(in the rows, 128 means zero)
Facts:
bila: ψ kletra; τ 725; δ skoskes
bredregu: τ 904
bredri: τ 725
brepler: τ 431
brestan: Σ ridizil stobuk plolon; τ 512; δ zetrol
briske: ψ patrum; τ 725; δ stastir
britran: τ 431
brogres: τ 322; δ fali
brudo: ψ tradrum; Σ briske pligroske tagume; τ 512
bruklan: Σ rala tagume; τ 431
bubrok: ψ stofes; Σ tragu gobelom lufole; τ 322; δ flaklik
dastak: τ 823; δ stivorik
davuk: ψ voflok; τ 904; δ gobu
dibra: Σ stobuk gobu sabu; τ 431; δ porol
dituk: Σ flaklik; τ 725; δ trama
drabre: τ 322; δ refidrer
dregrim: τ 790; δ zoflun
drini: τ 790; δ ripledas
driru: ψ rala; τ 904
drukles: τ 823
dudra: τ 904; δ vorover
dufas: ψ lufole; τ 823; δ vizal
durol: τ 431
fafum: Σ staskupla; τ 823
fali: Σ britran rala tagume nofabro sibrim; τ 725; δ gavastun
fisam: ψ dibra; τ 823
flaklik: τ 823; δ pefu
foze: Σ vufam; τ 904; δ pabre
gabrar: Σ bredregu molok kebro dufas; τ 823; δ klidok
gavastun: Σ livom; τ 790; δ vufam
geruk: Σ maskagri vuza; τ 725
geskur: τ 725; δ klutos
giken: Σ kidrus refidrer; τ 790
gobelom: τ 725
gobu: ψ porol; τ 790; δ geruk
godri: τ 322; δ ridizil
grasal: Σ flaklik ribam; τ 904; δ dastak
greba: Σ dastak stiser matrefen; τ 823; δ sivur
groflas: Σ zeplom kebro mumas; τ 322; δ ribam
grogok: τ 512; δ voflok
kebro: τ 904
kevis: ψ teplum; Σ stobuk stofes; τ 512
kibrak: τ 823; δ nofabro
kidrus: τ 431; δ brepler
kletra: Σ bredregu kidrus vofes; τ 512; δ gabrar
klidok: τ 512; δ matrefen
kloskur: τ 512
kluplir: τ 904
klutos: ψ mastim; τ 512; δ dituk
konor: Σ plogrodrim sivur; τ 823
kubi: τ 823
kufim: ψ bubrok; τ 904; δ foze
kula: ψ geskur; τ 322; δ mitro
lebi: ψ masus; τ 431
letral: Σ mumas; τ 904
likler: τ 431; δ brestan
lilan: τ 904; δ davuk
livom: τ 725; δ lebi
lufole: ψ tagume; τ 823; δ drukles
lugrar: Σ zetrol; τ 322; δ bila
lume: Σ matrefen tagume skifu; τ 904; δ masus
maskagri: τ 790
mastim: Σ bredri plogrodrim dufas; τ 725; δ puvesis
masus: Σ durol drabre troso; τ 790
matrefen: τ 790; δ plolon
migum: ψ stobuk; Σ skinas lilan; τ 431
miplel: Σ kibrak; τ 823
mitro: ψ ripledas; τ 904; δ kloskur
molok: τ 904; δ rala
mumas: τ 322; δ treklar
niflin: τ 904
nofabro: τ 823
nuplir: Σ zeplom; τ 823; δ bredregu
pabre: ψ tragu; τ 904; δ papligrem
papligrem: τ 431
paruk: τ 790; δ maskagri
patrum: ψ trinesen; τ 512; δ tradrum
pefu: ψ gobu; Σ niflin zunager; τ 904; δ skira
petum: ψ lebi; Σ godri vulu; τ 790; δ trumis
piflin: ψ zugu; Σ vebo; τ 790
plafludre: Σ zunager durol stobuk drini; τ 512
plaskol: τ 431
pligroske: τ 790; δ kebro
plilem: Σ kula; τ 431
plogrodrim: τ 431; δ grogok
plolon: τ 823
ploskosta: ψ zeskiplas; τ 512; δ fafum
pluti: τ 904; δ vegur
porol: Σ trinesen; τ 431
pusum: Σ klutos brepler livom; τ 904
puvesis: Σ kubi; τ 512
puvuk: Σ plaskol lilan; τ 725
rala: ψ kufim; τ 725; δ skenem
refidrer: τ 431
ribam: τ 725
ridizil: τ 823; δ tedran
ripledas: ψ vebo; Σ pabre papligrem; τ 904
risum: ψ trumis; τ 512; δ sibrim
rubrotu: ψ briske; τ 431
sabu: ψ mumas; τ 725; δ pluti
sibrim: ψ grogok; τ 725
sivur: τ 322
skadre: Σ vulu; τ 823; δ letral
skata: τ 725; δ migum
skenem: Σ kubi trumis vuza zugu lufole; τ 431
skifu: ψ brogres; τ 322
skinas: ψ troso; τ 790; δ paruk
skira: ψ steneli; Σ dregrim; τ 904; δ pligroske
skolum: ψ dituk; Σ fisam ribam; τ 512
skoskes: Σ gobelom; τ 431; δ vuza
stagrek: τ 512; δ vive
stari: Σ kubi; τ 512; δ gobelom
staskupla: τ 823; δ skata
stastir: Σ klidok gobelom grogok; τ 790
stedrul: Σ vuza molok brepler; τ 322; δ dudra
steneli: τ 790
stiser: ψ skinas; τ 725
stivorik: Σ britran ribam; τ 823; δ vofes
stobuk: τ 725
stofes: ψ tufikek; τ 725; δ brogres
stoklakim: τ 431; δ godri
tagume: τ 725
tatre: ψ flaklik; τ 904; δ kibrak
tedran: τ 431; δ giken
tenak: Σ dudra tragu kidrus vulu livom; τ 512; δ ploskosta
teplum: Σ bila stoklakim maskagri tedran; τ 904
tofam: Σ plaskol trama staskupla; τ 725
tradrum: ψ zeplom; Σ vupezam rala zoflun; τ 725
tradrun: ψ brudo; Σ lilan; τ 904; δ plilem
tragu: τ 322; δ stofes
trama: τ 790; δ kluplir
treklar: Σ geskur; τ 725
trinesen: ψ migum; τ 904; δ plafludre
troso: ψ plolon; τ 823; δ lume
trumis: τ 322; δ skinas
tufikek: ψ piflin; τ 904; δ durol
vebo: τ 790; δ tofam
vegur: Σ trumis pligroske tufikek sivur; τ 823
vive: τ 823
vizal: Σ vebo; τ 823
vofes: τ 823; δ trinesen
voflok: Σ trinesen stagrek; τ 725
vorover: τ 904; δ livom
vufam: ψ petum; τ 725; δ vugis
vugis: τ 725
vulu: τ 790
vupezam: τ 904; δ plaskol
vuza: τ 512; δ stari
zeplom: ψ kloskur; τ 823; δ bubrok
zeskiplas: ψ dufas; Σ skinas britran vugis ribam sabu; τ 790
zetrol: ψ gabrar; τ 904; δ konor
zoflun: τ 823
zorul: ψ gobelom; τ 322; δ puvuk
zubrenal: ψ stiser; τ 725; δ stobuk
zugu: ψ letral; τ 725; δ dibra
zunager: τ 512; δ fisam

Known rows:
[168  87 143 154 138 125 100 181 121 136 130 146 152 164 220 108  85 148
 173 137 113 134 159 106 166 164 109  85 114 144 157 188  87 140 111 137
 141]: grasal
[103 130 125 108 138 152 125 119 163 126 100 122 105 143 109 125 137 128
 112 119 138 129 152 135 120 129 116 141 134 129 141 137 131 137 134  95
 126]: kufim
[181 115 146  82 145  98 141 161  71 104 159 183 113  83 124 105 172 126
 187 148  76 106 128 110 150 110 100 112 103 114 116 192 128 140 117 164
 136]: stari
[ 86 137 131 112 110 137 141 106 148 128 102 107 114 137 114 121 157 132
  97 117 137 131 138 127 117 117 126 130 122 131 117 143 130 124 132 106
 130]: paruk
[172 105 142 124 149 120 112 173 116 120 141 158 135 131 167 101 103 139
 184 146 104 121 143 123 159 147  95  96 108 126 132 183  99 145 132 146
 140]: lume
[ 95 130 111 119 139 149 109 123 165 117  97 112 123 164 114 121 109 129
 108 110 133 137 139 138 124 117 160 148 135 121 140 165 148 150 133 113
 130]: trinesen
[ 73 104 137 118 118 138 124 122 150 144  82 110 117 132 152 136 174 145
 105 139 138 135 141 120 103 110 119 149 135 130 123  98 143 122 113 131
 108]: sabu
[ 99 135 125  97 138 152 124 120 163 122 105 127 104 139  98 124 138 128
 113 119 141 127 150 138 117 128 118 144 133 131 140 140 136 136 138  99
 128]: molok
[ 94 130 121 124 106 131 147 114 156 136 102 108 115 132 104 129 155 140
  96 111 153 137 121 138 104 133 140 130 119 126 126 115 145 123 147 116
 132]: drabre
[168 107 139 150 120 102 129 170 110 127 147 145 150 122 158 106 109 130
 166 156  94 120 112 135 141 139 118 105  99 126 106 141 120 130 135 163
 141]: greba
[127 132 136  68 126 132 157 116 121 115 119 140  81  98  85 133 223 113
 107 115 124 114 146 118 112 107 119 150 122 131 151 157 159 128 104 113
 116]: vuza
[109 119 119 119 108 138 130 111 147 135 105 109 113 143 120 126 169 122
 110 114 162 138 126 135 111 119 155 146 129 140 129 128 152 116 129 136
 115]: briske
[ 87 118 105 136 103 127 137 120 162 132 100 111 143 150 113 130 129 130
  92 124 138 135 114 129 112 109 171 157 122 128 130 129 153 136 140 128
 133]: dastak
[117 162 117 132  99 134 151  97 154 121 131 109 120 137  83 112 132 109
  96  99 160 123 131 138 127 131 156 125 117 143 135 158 118 121 139  90
 143]: vebo
[ 83 120  97 139 106 123 134 120 161 128  93 109 147 155 112 131 118 131
  91 129 133 136 111 128 117 104 175 166 121 120 128 133 156 145 140 129
 133]: vofes
[179 118 125 122 148 111 123 157  76 120 174 172 137 110 121 128 110 126
 192 159  96 120  98 121 149 118 112 123 116 107 109 138 127 131 142 180
 126]: skenem
[119 136 113 117 131 145 129 104 131 131 127 127 119 128  92 155 141 118
 109 124 148 131 121 128 114 114 138 160 151 127 143  96 146 120 129 128
 109]: brepler
[ 87 151 125 119 131 146 130  96 124 130 124 110 119 139  91 139 135 138
 100 106 144 139 123 121 122 122 129 116 135 117 120 125 131 115 137 106
 117]: maskagri
[162 111 152 174 131 120 103 156  86 144 153 125 160 147 219 121  81 141
 160 115 119 135 130 104 168 168 117  49 123 141 133 161  82 114 107 139
 128]: zeskiplas

Rows:
No name comes twice in this set of rows, the named rows included.
[162 149 103 138 117 144 131 106 109 125 154 100 114 147  58 127 149 101
 111  92 163 151 113 150 111 135 187 134 141 139 140 141 170 110 135 135
 119] : gobelom
[120 153 111 152 123 127 124  83 108 132 146  89 140 157  77 110 141 154
 101 114 133 167 157 119  84 125 148 140 155 140 126 124 136 120 142  97
 134] : steneli
[ 59 107 137 123 124 151 122 104 142 138  82 122 119 137 136 116 185 150
 136 139 133 139 127 129  98 115 115 166 139 129  82  70 145 108 122 134
 119] : vufam
[105 108 118 116 103 139 143 115 151 143  99 127 118 143 125 135 176 135
 110 124 171 138 133 114 115 122 139 150 120 139 140 130 138 120 130 131
 116] : rala
[ 74 105 131 106 157 148  94 127 141 130  77  99 109 151 127 111 167 163
 122 136 106 159 171 133  76 108 102 152 154 126 112 122 159 136 127 126
 110] : pabre
[ 92 115 123 114 146 156 108 119 126 139 101 113 109 136 131 159 152 121
 117 119 153 140 114 135 117 116 135 143 156 121 127  98 168 112 112 154
  87] : rubrotu
[202 104 150 122 131 102 142 185  86 114 152 164 122  99 136 117 162 101
 158 171  63 108 128 135 136 131  94 115 108 134 130 164 140 135 105 158
 131] : skoskes
[112 127 114 123 104 128 137 121 161 136 108 109 115 131 104 129 151 121
 104 127 159 133 126 151 102 118 140 144 125 135 124 111 147 121 142 132
 121] : zeplom
[160 116 141 150 126  97 134 171 104 122 146 139 144 111 151 100 100 135
 163 141  85 124 112 139 138 146 123  86  99 115  99 144 119 138 143 153
 150] : groflas
[155  75 123 186 106 104 113 182 116 144 128 132 186 172 233 109  79 149
 154 144 116 141 126  98 164 147 157  99  98 139 146 181 105 141 113 166
 145] : stivorik
[112 146 119 107 152 150 112 109 147 129 123 118 107 138  99 149 113 131
 111 112 150 136 143 133 116 132 113 133 149 118 146 114 129 129 141 106
 112] : kebro
[220 150 131 144 155 141 110 165 102 108 180 143 126 145 132 113  45  81
 177  88 141 117 101 157 195 182 157  61 118 131 146 199 114 130 132 142
 137] : teplum
[122 109 116 138 117 156 118 109 130 156 119 118 134 159 147 160 148 136
 105 110 182 145 140 102 127 138 136 145 150 145 177 109 130 114 111 128
 105] : britran

Now the same objects, written a new way:
Known rows:
[114 139 157 120  74 181  87 118 116 156 115 107 153 109 119 125  84 110
 118  99 121 151 101 107 140 174 107 152 154 133 140 134 134 137 132 130
 135 153 120]: rubrotu
[146 130 137 163 177 124 105 108 165  71 144 108 135 147 102 131 148 128
 142 102 103 118 174  99 151 149 138 167 109 144 108 180 146 115  93 108
 100 161 133]: geruk
[153 178 154 158  92 106 101  98 148 165 144 129 148 149 125 150 155 140
 127  88 107 107 156 156 135 109 190  91 113 141 106  99 153 141  90 179
  95 136 139]: vulu
[154  97  97 114 136 159 112 113 127  87 159 140 144 115 106 102 100 111
 125  94 151 141  88 137 119 162 119 148 128 124 149 149 135 143 129  91
 114 139 112]: plilem
[142 135 115 136 170  82 163 177 167 155  67 159 120 134 186 145 163 157
 104 175 155 114 164  98  99  98 156 152 153 109 100  93 145  85 173 167
 120  99 166]: tagume
[120  93  81  89 179 116 157 129 156  90 151 166 115  90 101 102  89 124
  95 127 162 195  73 140 107 143 110 100  99  81 184 143 104 132 138  82
 138 100 131]: dibra
[115 102 100 115 170 157 133 147 171  67  95 116 129 123 109 121 130 114
  94  84 145 164  79 100 126 128 115 140  99 130 116 170 138  80  91  85
 108 129 152]: tofam
[157 131 114 140  96 167 118 112  90 132 171 151 138 149 141 110 109 127
 112 106 155 120  96 165 125 130 132 146 152 116 140 109 149 133 152 140
 118 116 113]: papligrem
[152 138  92 157 143 100  80 101 171 169 161  90  86 155 138 140 161 149
 182 185 120 102 168 126 115  98 154  96 123 100 108  84  95 200 146 136
  83 159  85]: tragu
[103 170 143 129 104 115 137 121 158 163 104 142 155 155 120 150 146 134
 108  97 130 113 119 141 117  96 185  87  95 134 103  87 152 121  91 168
 129 131 164]: dregrim
[ 93 103 130 108 179 112 163 146 112 115 143 144 109  81 107  98  91  89
 137 176 121 189 161 105 115 189  93 153 158 149 163 150  64 152 184  80
 167 115 106]: greba
[164 176 159 162 104 126 116  93 169 117 132 153 159 154 129 141 168 142
 124  82 113 102 157 153 137 122 186 123 129 141 116 104 154 116 101 181
  94 138 150]: maskagri
[107 127 129 102 112 126 136 106 102 160 168 136 131 107 124 132 101 123
 136 140 131 133 119 131 114 141 120  99 143 110 134 112 111 169 121 113
 164 133 132]: likler
[ 82 161 153 121  82 177 105 139 124 163  96  95 114 112 124 141 105 131
 120 104 109 131 102 132 152 112  98 110 130 128 128 134 118 139 112 125
 153 155 124]: zorul
[158 156 147 154 131 108 112 115 152 151 118 112 147 154 134 140 158 146
 133 116 107 113 165 117 136 107 156 132 132 139 106 113 149 117 106 170
 120 132 144]: bredri
[ 79  94  80 105 152  88 130 175 165  78  92  99  93 144 103 141 160  86
 131 161 138 190 133  91 103 183  96 141 104 116 114 124  76  74 178  80
  81 183 128]: fali
[165 113 123 147 124 147 134  94  81 133 150 149 138 125 110  97  90 101
 142 147 147 110  89 129 117 172 117 165 148 144 174 135 121 120 177  97
 118  91  87]: vive
[ 94 134 132  99 114 100 165 177 146 139  87 149 139 129 174 148 162 152
 106 166 130 147 163  95 109 115 104 120 158 118 117  96 154  95 174 167
 159 127 150]: vupezam
[ 99 129 133 114  67 184 104 142 110 139 105 100 159 143 109 146 106 125
  97  94 122 147 116 104 147 127 106 131 129 150 128 151 143 110  96 124
 128 151 133]: mitro

Rows:
No name comes twice in this set of rows, the named rows included.
[157 103 134 139 176 116 102  96 166  78 170 110 142 107 106  93 101  94
 157  94 107 145 168 109 152 192 107 167 148 142 105 182  85 169 103  83
 123 174 109] : skenem
[110 161 153 120  98  85 163 175 162 155  77 131 140 106 165 143 158 152
 109 168 109 140 166 104 108 129 129 144 145 133 103  93 157  82 165 179
 135 142 150] : briske
[ 94 163 164 133  69 163 151 167 158 136  79 100 100 130 170 148 150 133
 109 117 118 142 151 110 117 155  92 164 161 129 114 115 140  89 175 165
 122 167 137] : skifu
[111 159 155 136 112 100 165 174 160 110  63 163 143 158 176 149 161 149
 101 114 143 119 157 102 111 132 164 124 142 135 103  99 152  72 167 182
 123 156 165] : matrefen
[126  90  76 138 142  88  83 153 171 166 169 103  92 150 108 125 166 120
 171 181 166 108  92 113 102 120 129 100  98  93 124  95  89 171 159 100
  71 146  86] : brogres
[156 106  93 143 175  80 110 108 161 113 125 139 112 118 111 124 158 156
 121 145 150 118  86 137 112  81 111 150 101  82 117 154 154 124 121 104
  93  98 111] : kloskur
[ 91 129 125 106  83 121 159 156 104 161  93 151 140 149 171 142 144 149
 104 168 150 126 110 127 113  90 130  93 141 122 157  98 145 104 159 162
 152 103 146] : lilan
[166 100  92 138 156 100 158  97  75 173 162 167 141 104 122  92  94 116
 120 176 166 103  92 161 106 105 141 136 138 118 198 101 146 120 184  98
  95  96  94] : plolon
[162  95 106 150 185  89 145  89 100 105 176 159 132  93 104  84  82  93
 172 180 109 112 169  86 127 194 111 154 132 141 116 173  69 175 139  88
 143 104  79] : gabrar
[113 143 121 144  82 139 170 187 161 138  82 157 127 156 181 145 160 151
  99 120 158 111  88 133 110 101 135 147 139 125 131  91 154  65 179 174
 107  97 153] : ribam

